X =
137,124,144,145,123,116
154,134,146,118,126,132
144,132,148,140,119,119
128,129,124,133,138,138
148,131,139,113,131,135
153,137,153,140,113,118
146,129,142,121,128,131
135,131,127,112,137,143
140,130,142,132,125,124
123,133,116,121,144,148
127,131,122,132,139,140
133,137,124,117,135,146
Indices start at 1.
(1, 1): 137
(4, 6): 138
(7, 4): 121
(1, 3): 144
(2, 6): 132
(5, 6): 135
(12, 3): 124
(5, 4): 113
(1, 6): 116
(2, 5): 126
(5, 2): 131
(11, 6): 140
(4, 5): 138
(4, 2): 129
(10, 6): 148
(11, 4): 132
(6, 3): 153
(11, 2): 131
(8, 3): 127
(8, 6): 143
(3, 2): 132

M =
[[122 122 140 137 125 122 139 139 134 140 135 122 122 143]
 [148 149 132 135 146 148 119 119 138 118 138 149 149 116]
 [115 115 133 127 115 115 150 150 123 151 124 115 115 154]
 [122 122 137 134 124 122 141 141 131 142 132 122 122 145]
 [142 141 122 123 134 142 131 131 125 130 125 142 141 128]
 [116 117 144 140 123 116 141 141 136 143 137 117 117 147]
 [151 151 124 128 144 151 121 121 132 120 131 151 151 117]
 [119 118 135 131 119 119 145 145 128 146 128 118 118 149]
 [152 152 125 129 145 152 120 119 133 118 132 152 152 115]
 [151 151 118 122 141 152 125 125 126 123 125 151 151 119]
 [136 137 140 141 139 136 125 125 141 125 141 137 137 126]
 [136 136 126 126 131 137 134 134 127 133 127 136 136 133]]
Indices start at 1.
(1, 1) = 122
(3, 4) = 127
(11, 13) = 137
(10, 11) = 125
(1, 10) = 140
(7, 2) = 151
(9, 12) = 152
(4, 3) = 137
(9, 6) = 152
(6, 8) = 141
(6, 7) = 141
(4, 1) = 122
(7, 13) = 151
(7, 4) = 128
(11, 4) = 141
(9, 13) = 152
(10, 6) = 152
(1, 2) = 122
(3, 13) = 115
(2, 13) = 149
(9, 9) = 133
(4, 9) = 131
(4, 12) = 122
(12, 14) = 133
(8, 14) = 149
(1, 7) = 139
(11, 12) = 137
(7, 6) = 151
(10, 9) = 126
(5, 3) = 122
(9, 14) = 115
(1, 11) = 135
(3, 8) = 150
(3, 1) = 115
(2, 1) = 148

A =
[[124 140 134 124 132 142 122]
 [122 118 106 122 110 133 128]
 [126 139 132 134 132 136 136]
 [146 145 115 117 117 134 132]
 [126 139 116 117 118 146 123]
 [113 120 139 143 139 126 134]
 [104 111 119 124 120 139 116]
 [138 133 132 140 134 118 145]
 [141 112 120 109 118 113 108]
 [143 140 134 128 133 123 133]
 [127 113 136 126 133 115 117]]
Indices start at 1.
(1, 1) => 124
(8, 4) => 140
(7, 3) => 119
(7, 6) => 139
(3, 1) => 126
(1, 7) => 122
(8, 7) => 145
(4, 1) => 146
(9, 6) => 113
(10, 4) => 128
(4, 4) => 117
(4, 3) => 115
(9, 3) => 120
(10, 6) => 123
(7, 5) => 120
(1, 2) => 140
(5, 3) => 116
(6, 4) => 143
(7, 4) => 124
(2, 3) => 106
(10, 1) => 143
(6, 1) => 113
(2, 4) => 122
(10, 7) => 133
(1, 6) => 142
(7, 7) => 116
(8, 3) => 132

m =
[[127 130 120 133 135 118 128 125 132 140 134 121 153 124]
 [119 131 127 126 133 110 129 126 119 125 127 136 112 127]
 [129 130 117 124 124 135 124 127 115 122 116 128 132 130]
 [132 127 119 121 129 110 127 130 140 146 137 130 133 128]
 [127 124 126 140 127 131 126 126 119 122 141 121 108 123]
 [128 130 115 134 124 129 126 129 140 111 131 131 153 129]
 [127 129 151 137 132 132 124 123 129 131 129 136 122 129]]
Indices start at 1.
(1, 1) -> 127
(4, 8) -> 130
(4, 2) -> 127
(3, 6) -> 135
(1, 7) -> 128
(4, 9) -> 140
(1, 9) -> 132
(5, 7) -> 126
(1, 10) -> 140
(3, 1) -> 129
(7, 13) -> 122
(2, 6) -> 110
(4, 1) -> 132
(1, 5) -> 135
(1, 12) -> 121
(6, 8) -> 129
(2, 1) -> 119
(6, 10) -> 111
(6, 12) -> 131
(3, 11) -> 116
(6, 11) -> 131
(6, 3) -> 115
(5, 1) -> 127
(3, 3) -> 117
(1, 4) -> 133
(6, 6) -> 129
(5, 13) -> 108
(4, 7) -> 127
(1, 8) -> 125
(5, 3) -> 126
(3, 13) -> 132

W =
[[115 105 125 118]
 [105 141 139 121]
 [106 135 144 122]
 [113 135 146 128]]
Rows and columns are counted from 1.
row 1 col 1 -> 115
row 2 col 3 -> 139
row 3 col 3 -> 144
row 4 col 3 -> 146
row 1 col 2 -> 105
row 2 col 1 -> 105
